The rows lie along a hidden order. The number after each row says roughly how far along it the row is, from 0 to 30. A new part has a new order.
In the rows, 100 means zero.
[ 90  76 116  94 102 122  78  92  93 131 104  82  89 115 111  71 136  98
  97 128  90 106  87  96 114  97 109 106  89 102  94 132  91  99 124  99
 111  88 121  96 103  96 115  99 107 118 100  95  96 149  97 104 200  98
 103] : 9
[ 82  72 132 108 102 106  89 134 112 131  83  95 103  92  82 116  97  97
  98  95 110  73  98  97 115  91  82 104 114  89 107 101 103 116 101  94
 104 107 104  74  99  86 104 118  86 105 114  59 101  98  60  76 166 102
 103] : 0
[100 168 129 102 104 105 106 115 142  76  88 121 112  77 105 118  76 113
 115 102 109  90 108 122  88 101 132  61  83  98 111 132 112 112  60 101
  85 102  81  94  74  93 106 119 101 104  86 103  82  92  83  95  83 114
  83] : 27
[ 81  71 159  83  99 108  81 128 128 120  87  77  94  92  86  96 117  91
 104  99 112  89  97 103 114  93  85 115 110  85 108 124 102 109 101  94
 101  97  92  81  91  96 115 119  92 103 125  51  97 111  82  90 151 102
 110] : 7
[ 81  58 141  76 100 115  82 112 122 135  87  77  91 106 100  83 122  91
  92 114 100  89  89 106 110  92 105 114 112  87 100 124  99 113 120 100
 108  93 104  87 100  90 104 124  99 110 124  57 107 151 102 102 174  98
 100] : 6
[ 94 104 121  87 107 103  98 108 131  96  83 112 122  93 106 105  65 117
  80  93 102  81  98 119  60  89 173  67 103  91  92 108 106  97 116 103
 103  99  80  93  87  83  89 146  99  98 107  72 103 140 129 111  92 101
  70] : 14
[ 95 148 129  92  93 107 101 112 128  98  93  94  81  91  89 100 120  89
 124 114 109 104 107 110 116 109  51 130  91  93 117 126 110 119  59 101
  84  98  94  98  85 104 119  91 100 105 108  93  89  90  85  94 108 120
 114] : 23
[105 183 125 102 103 109  98 101 120  78 101 109 104  87 104 100 102 109
 128 116 101 108 109 115  99 105 110  80  74 110 109 133 108 107  71  96
  85  95 101  99  79 107 124  87 104 102  74 118  74  73 112  96  89 127
  99] : 30
[ 95 127 118 113 101 112  81 113 104 115 103  98  93  99  90 100 126  96
 122 117 102 101 100  90 134 103  78 105  86 109 109 125 101 114  81  94
  94 100 114  93  98  99 123  75  97 113  79 102  86  66  47  78 192 119
 114] : 10
[100 161 145  91 105 105 100 118 144  74  87 114 117  78  97 116  80 111
 113  99 111  90 109 120  82  98 139  63  88 104 106 124 112 108  76 100
  83  98  77  93  75  96 104 122  98 100  97  89  81 101  94  97  85 126
  85] : 27
[ 98 162 137  93 104 107  99 119 154  80  82 119 113  77 102 112  75 114
 105 105 111  84 107 125  83  97 141  61  87  95 110 146 115 114  72 102
  85  99  78  89  72  90 107 132  99 104  94  90  82 108  96  97 104 124
  81] : 28
[105 180 128 103 102 109 100 101 125  90 100 109 114  88 105 107  97 109
 124 115 105 105 110 110 100 105 121  75  74 108 112 138 109 109  79  98
  83  97  96 101  78 102 117  91 102 108  74 126  78  82  83  96 104 122
  97] : 30
[ 89 176 144  90  97 112  93 119 129  99  87  94  93  88  90  99 116  94
 124 119 111  95 103 110 122 103  83 103  90  97 116 137 110 120  70 100
  87  97  95  91  89  98 121 105  98 113 101  90  86  95  69  91 148 128
 109] : 21
[106  95  96 117 112 103  93  90  94  99 108 113 123 104 119  97  70 124
  81 102  88  96  95  98  69  93 184  58  96 108  85 112  95  87 127  99
 113 100 111  98 100  89  95 111 103 106  77 114 100  98 110 104 127  91
  75] : 8
[103 160 123 100 103 111  89  94 108  88 110 101 102 101 105  91 124 103
 130 118  98 112 105  98 110 105 113  92  71 112 107 124 100 103  78  95
  88  91 110 101  86 111 127  69 105 104  72 125  80  81  80  98 141 121
 108] : 26
[ 95 182 151  94 104 112  94 114 147  79  91 108 107  78 100 102  96 108
 124 113 113  96 108 116  97 102 113  75  82 100 115 153 111 113  66  95
  84  96  83  93  73 103 120 104 100 108  82  96  75  89  79  95 120 130
  97] : 30
[100 125 109  86 102 116  81  79  90  97 115  86  97 105 113  70 129  99
 118 124  91 115  97  94 104 103 113 100  78 108  92 132  94  97 104  95
 100  85 120 110  97 112 125  76 109 114  86 111  89 105  99 115 161 109
 110] : 21
[114 167  93 109 109 101  99  85  94  70 114 111 121  96 113 100  92 120
 108 104  91 107 106 103  74  98 168  64  74 114  97 119 100  84  85  97
  98  97 103 108  90 107 111  89 108 103  67 133  89  76 103 104  85 109
  90] : 24
[ 93  90 126  72  96 119  84  84 111 115  97  72  84 113 116  62 139  87
 101 128  91 111  93 109 116 101 107 108  97  96  97 141  96 103 144 103
 104  85 114  97  97  99 115 105 114 113 105  94 101 150 118 119 200 106
 101] : 19
[106 176 127 102 104 106  98 115 126  65 101 113 117  75  98 114  86 110
 125 104 105 100 112 110  90 102 144  70  78 104 110 116 108 103  56  93
  90  96  90  99  77 109 110  93 100 102  82 115  79  62  85  93  60 129
  96] : 30
[ 98 176 148  98 104 115  94 116 143  80  90 107 109  81  99 106  96 109
 125 116 109  93 106 118  98 100 138  61  76  99 115 148 112 113  73  96
  82  95  88  90  73  97 120 103  99 110  92  97  78  89  72  91 130 128
  90] : 30

New part:
[115 100  91 126 106  96  84  96  89  79 133 111  97  99 119  95 117  68] : 10
[114 116  83 125 142  96 103 105 100  89 117 107  26 113  75 101 107  55] : 3
[111  98  86  99 114  94  88  98  97  84  96 105  80 107 121  93 109  83] : 21
[107  99  96 116 109  97  95 100  93  91 110 110  91 100 121  99 103  63] : 29
[103  96  78 132  86  94  84 105  82  79 124 111 122  85 144  89 105  77] : 8
[118 103 109 132 100 102  87  87  99  84 138 114 105  94 116  98 118  68] : 28
[100 104  95 137 135 100 105  99  90  96 131 113  75 104 101  98 107  61] : 20
[118 101  93 117 109  98 100  99  89  82 126 108  90  95 122  97 109  63] : 10
[102  99  88 135 104  93  95 105 105  78 112 108  91 100 120  91 100  77] : 20
[106 104  79 118 104  92  98 105  85  86 117 109  79 106 113 102 100  65] : 18
[107 100  84 123 116  96  96 100  86  76 122 109  86  96 126  93 112  73] : 0
[105 105  95 136 104 102  88  97  97  80 132 115  99 105 122 101 117  60] : 10
[112 104  99 134 108  98  91  87 110  67 114 111  83  91 118  93 122  72] : 6
[105 101  92 140 106  93 101 105  93  89 124 106  75  95 126  94 101  74] : 20
[ 93 104  70 155 114  89 105 117  88  81 123 110  67  98  95 100  92  55] : 16
[131 102 131 107 110 109  70  67 118  79 108 112 100  92 114  94 140  82] : 20
[117 104  95 123 114  94  86  95  98  70 111 110  63 111 109  98 123  60] : 17
[114  91 120 143  71 101  68  83 104  69 106 112 138  75 153  87 123  89] : 21
[106 105 104 142 120 100 101  93  99  79 122 115  72 104 115 104 114  58] : 18
[ 95 104  75 136 116  91 102 115  90  92 134 106  81 108 106  90  88  59] : 19
[104 100  81 145  99  91  93 106  94  68 127 107  80  99 124  99 105  61] : 14
[128 109 113 108 118  99  78  81 117  79 107 106  58 107 103  92 124  69] : 23
[104 104  86 134 106  93  92 103  99  73 125 104  68 112 110 100 111  64] : 15
[110  95  82 109 108  89  96  99  91  77 105 107  82 104 105  98 109  81] : 23
[106 100  82 135  92  90  92 109  90  72 120 109  80  94 123 101 101  64] : 20
[ 98  98  91 146 108  98  92 102  97  72 124 111 100  90 135  90 105  68] : 9
[111  98  94 115 110  96  98  93  93  79 107 110  91  98 114  95 116  84] : 12
[108  97  94 136  95  94  85  95  97  84 126 111 104  92 122  93 104  70] : 30
[121 104 109 126 112  99  75  84 110  72 110 112  78 102 120  94 127  64] : 20
[107  99  95 133 115  97  90  91 106  76 124 111  84  93 122  90 110  66] : 25
[110 106  91 129 125 104  90  94  88  93 131 115  89 100 102  95 117  62] : 0
[103 100  95 128 100  97  93 103 104  77 105 108  93 100 119  96 102  67] : 14
[110 108 100 130 126 101  92  98 104  79 125 109  68 110 100 101 115  53] : 15
[111 100  86 131 101  94  81 102  92  79 126 109  99  93 121  91 107  65] : 12
[101  88  76 129  73  85  89 114  84  70 115 102 111  88 151  98  92  71] : 28
[117 100 114 127 111 104  71  77 105  74 107 114  90  94 133  91 139  87] : 7
[111 102  93 130 109  99  89  89 105  64 113 113  87  90 123  96 121  64] : 16
[112  99 107 138 111  99  87  89  97  74 128 113  88 106 116 102 120  60] : 29
[112 108  95 129 116  98  94  95 103  85 124 111  73 101  96  99 106  56] : 28
[104 102  87 132 113  97  97  99  89  90 130 113  90 102 114  96  96  56] : 24
[114 106  90 123 134  93  99 100 104  79 112 105  38 119  83 102 117  71] : 16
[107  94  80 118 100  87  99 109  88  77 114 104  77  98 122 102 102  75] : 24
[102 104  98 147 110  99 100 103  89  98 141 114 105 104 123  96  95  49] : 24
[113  96  82 119 101  86  82 103  99  80  99 104  65  92 131  85 110  90] : 27
[104 100  77 124  97  94  94 108  87  81 121 107  98  98 126  98  95  58] : 12
[104 105  90 136 117  94  96 110  87  96 125 111  86 105 114  92 121  55] : 21
[ 91  92  62 123  94  89 102 117  79  75 104 103  98  94 150  97  92  76] : 2
[101 103  93 148 109 103  95 101  90  76 139 117 111  99 123 101 105  47] : 8
[113  96  99 134  98  99  82  92 103  74 115 108  90  81 129  91 118  90] : 15
[ 68  96  30 146  86  77 132 156  61  78 129 103  98 106 145 104  47  45] : 16
[112 108 104 160 105 105  87  91 102  76 137 113  83  97 121  98 121  62] : 1
[ 88  95  65 146  97  94 101 109  88  71 138 112 114  90 143  94  91  64] : 9
[117  96  86  89 107  84  84 104  99  82  95 101  53 106 109  97 104  77] : 30
[104 107  88 141 125  92  94 100 101  83 118 112  56 107  93  95 102  59] : 23
[111 102  89 120 121  97  91  93  97  75 107 105  59 102 114  94 120  79] : 2
[101  95  88 151  71  92  86 105  87  74 129 115 134  88 145  97  98  65] : 29
[110  98  90 134 102  93  93  98  95  82 112 107  74  91 122  96 112  83] : 16
[ 74  88  58 147  71  91 116 130  67  69 138 108 141  89 168 105  75  62] : 5
[112 105 105 139 114 102  85  95  95  94 121 108  77  97 110  93 112  60] : 12
[113 103  92 115 105  96  90  90 112  66 107 108  75 103 108  92 117  66] : 14
[111 103  87 124 129  96  98  95  93  79 116 111  67 106 115  93 117  74] : 7
[100 100  86 131 132  93 100 109  84  95 118 110  68 105 105  95 102  57] : 19
[103 108  64 122 124  89  99 113  91  87 106 101  30 108 101  98 105  60] : 0
[114 102 118 138 120 111  79  73 113  80 126 116 100  92 119  92 130  77] : 12
[112 100  94 118 109  96  95  97  90  86 112 108  71 102 113 102 113  75] : 17
[104 101 102 151  85  98  87  97 104  75 137 110 106  91 145  97 107  56] : 25
[103  99  81 148  91  89  91 107  90  75 138 109  93  91 129  92 100  72] : 19

[ 88 102  96 106  98 101  86  95  93 107 124  89  98 115 101  96  99] : 20
[126  90 100 102 114 131 119  93  99  87 117 115 101  84 104  95  93] : 24
[130  92  88 105 130 108 142  99 102  83 116 106  94  72 110  95  94] : 20
[121  96  90 114 113  96  56  96  94  98 120  73  98  87 100  98 116] : 16
[130  96  98 103 112 100  79  93  92  94 124  95  90  72  99 106 105] : 9
[ 89 101 102  99 109 115 127  96 108  97 105 105 108  88  97  99 103] : 14
[121  94  90 109  97 122  55  96  96  99 119  82 101  75 105  97 102] : 16
[100 108 109 103  93  82  56 109  91 112 132  97  87  62  95 100 121] : 0
[121  99 100 103 115 114  82 100  99 105 118 110  96  98 101  92  99] : 17
[ 59 108  99 106  89  88  88 105  91 100 130  82  86 110  98 107  96] : 11
[134  92  97 100 100 125 134  99 101  91 116  93  99  77 107  97  97] : 14
[ 97  97 106 110 115 124 154  97  97  97 133 107 111  86 105 100  96] : 19
[110  95  95 104  93  93  71  98 101 107 114  91  99  96  96  91 103] : 13
[111 101 101 106  90 106 133 101 104  98 109 106 110  83 101  95 101] : 17
[123  99  96 109  86  95  55  93 102 101 111  69 102  98 100  97 120] : 9
[ 77 102 110  89 101  84 133  93  86  99 144 133  93 106 106 107 104] : 10
[ 97 101 105  93 101 104 102 104  98 103 123  90  93 110  98 105 105] : 9
[123  95 101 106 115 120 106 100  94  93 128 102 101  63 102  91 102] : 17
[ 98  93  96 102 121 118  74  95 102 105 115  98 106  93 101  95  90] : 26
[103  92  96 108 109  94  71  96  95 101 122  97  99  84 100  99 105] : 12
[130  92  93 105 134 127  71 101  98  94 117  85  92  70 108  95 119] : 12
[ 79 101 102  95 111 109 128  99  98  99 119 136 102 117  98 103  90] : 16
[144  96  95 106 122 102  73  94  95 107 122  90  96  88 107  94  93] : 20
[ 87 105 105  99 105 114  79  97 102 102 118  97 101  96 102 102  99] : 16
[127  95  98  98 129 118 106  91 101  99 116  94 108  86 104  96  95] : 17
[107  94  93 101 130 117 107  92 109  89 102 103 109 100 108  93  91] : 22
[141  85  92 103 147 120 132  98  99  99 117  96 102  71 101  87  99] : 27
[132  96  97 105 107 112  97  99  96  93 123  81  89  68 100 102 118] : 8
[135  97  99 102 108 109  76  98  96 102 122 104  97  77  99 101 111] : 1
[ 40 104 112  87  79  83 157 109 101 104 116 111 108 133  94 110  78] : 22
[121  85 108  97 109 143 158  93 102  94 120 136 103  88 103  95  92] : 18
[111  87 100 102 116 124 178  92  94  90 134 123 123 125 108  96  84] : 30
[106  97 101  97 114 118 108  93 100  99 120 110  91  99 100  99 112] : 14
[ 95 111  99 100  56  78  57  99 102 116 103  63  89 113  98 104 118] : 14
[109  96 110  94 126  97  83 102  99  89 124 116  88  63  99 110 108] : 1
[134  79  93 102 136 133 135  90 110  87 102 103 106  77 103  82  88] : 30
[176  88  96 104 131 116  81  97  98 106 120  71  93  54  99  98 114] : 5
[134  93 104 101 116 115 125  98 105  97 114 104  94  69 104 100 100] : 10
[155  91  89 109 126 127 135  90 103  94 112  96  99  61 106 101  88] : 14
[ 98  99 107  97 118  95 135  96  96  98 134 124 105 108  99 106  90] : 7
[128  95  95  98  88 103 126  99 103  93 118 101  95  66  94  98 108] : 11
[ 67 108 108  98  95  73  89  97  95 104 130 110 103 125  98 114  98] : 16
[ 72 106 110  90 116  90 133 103  94  99 129 118  96  92  89 109  92] : 12
[136  92  88 100 119 113  84 103 100 100 114  92 104  91 111  96  99] : 19
[115  96 106 108  87 111 101  98  95  94 126  93  92  72  99 105 107] : 4
[107  95  96 103  86  92 103  93 101 104 113  88  91 122  98 101  90] : 15
[102  94 107  98 116 119 128 101 104  94 120 129 107  89 103 101  88] : 11
[108  84 119  92 122 135 200  94 101  74 133 165 112  96 106 105  79] : 18
[123  91  89 109 109 106  94 101 102 105 110  86 112  88  98  94 110] : 20
[145  86  95 105 154 129 104  89  93 102 132 122 111  69 108  98  95] : 15
[130  90  90  99 115 115  90  93  94  96 126  93  91  82  99 103 116] : 10
[118  96 100 103  99  89  71  97 104 108 109  91 101  89  98  93 105] : 18
[131  96 101  97  99  98 140  95  95  99 130 128  91  88  97 100 100] : 11
[142  94  94 106 111 103  50  90 103 101 112  88  86  77 106 101 112] : 6
[100  96 101  97 130 113  88 106  96 101 124 109 100  78 101 102 105] : 12
[112  95  98  98 124 111 129  97  95  89 127 116 106 105 109 100  78] : 21
[116  92  99 102 117 124 154  88 103  91 113 105 113 113 105  95  86] : 29
[ 48 124 109  93  45  58  94 110  99 110 113  63  95 135  90 107  92] : 14
[112 104 101 102  89  92  53 104 103  95 109  84  89  93  91  97 105] : 12
[120 100 106  87 117  97 130 106 102  94 118 138 101  98  95 107  89] : 11
[114 102 107  96 115  95 111 103  94 103 133 103 101 104 102 104  96] : 8
[124  91  90 101  98 117 144  88 100  85 119 107  95  87  99  99  85] : 22
[118  96  94 103 126 102  97 101  96  87 121  98  92  83 101 100 113] : 11
[109  98 104 102 125 110  82 103 101  98 117 107  98  85  97 104 114] : 7
[126  95  97 103 107 118  79  99 100  90 114 118  94  94 104  95 102] : 20
[ 98 102 108 102 121  83  93  99 102  98 116  98  97 100  97 108 106] : 7
[135  83 104  97 134 131 134  92  95  95 131 131 108  95 111 100  97] : 23
[103 108 109  95 120  89  72 102 105 104 111 111  92  92  97 102  99] : 5
[110 106 102  94 115 100 133  94 104  96 118 129  98  92  98 102  93] : 10
[104 103 111  89  92 117 148 102 102  96 122 141  97  95 102 103 101] : 2
[110 108  98 103 118  95  79  99  94 104 125  98  84  83 101  99 112] : 5
[ 83 108 102 101 115  96  92 105 102 112 109  95  92 103 103  93 102] : 19
[ 47 112 102 101  80  79  92 112 100 122 109  74  97 140  98 105  96] : 19
[ 88 111 100 103  85  88  56 106 105 106 103 103  92  97  93 107 109] : 3
[130  98  98 101 105 118  82  99 102 102 114  88 100  86  97 103 102] : 10
[134  92  93 111 127 126  67  90 100 101 116  86 105  89 108  89  91] : 24
[131 100  95 109 112 100  74  98  96 102 121  63  91 104  97  92 108] : 13
[117 105  99 100 115  99  94  99 103  93 115  99  88  80  99  99 107] : 5
[147 107 110  97  96  96  59  97  91 101 130  85  97  75  92  97 126] : 0
[ 92  99 103 100  99 100 119 100  97 101 125 105  98 107  90 112  99] : 13
[118 103  95 101  74 113  75  94  94 104 122  81  93  93  98  96 112] : 13
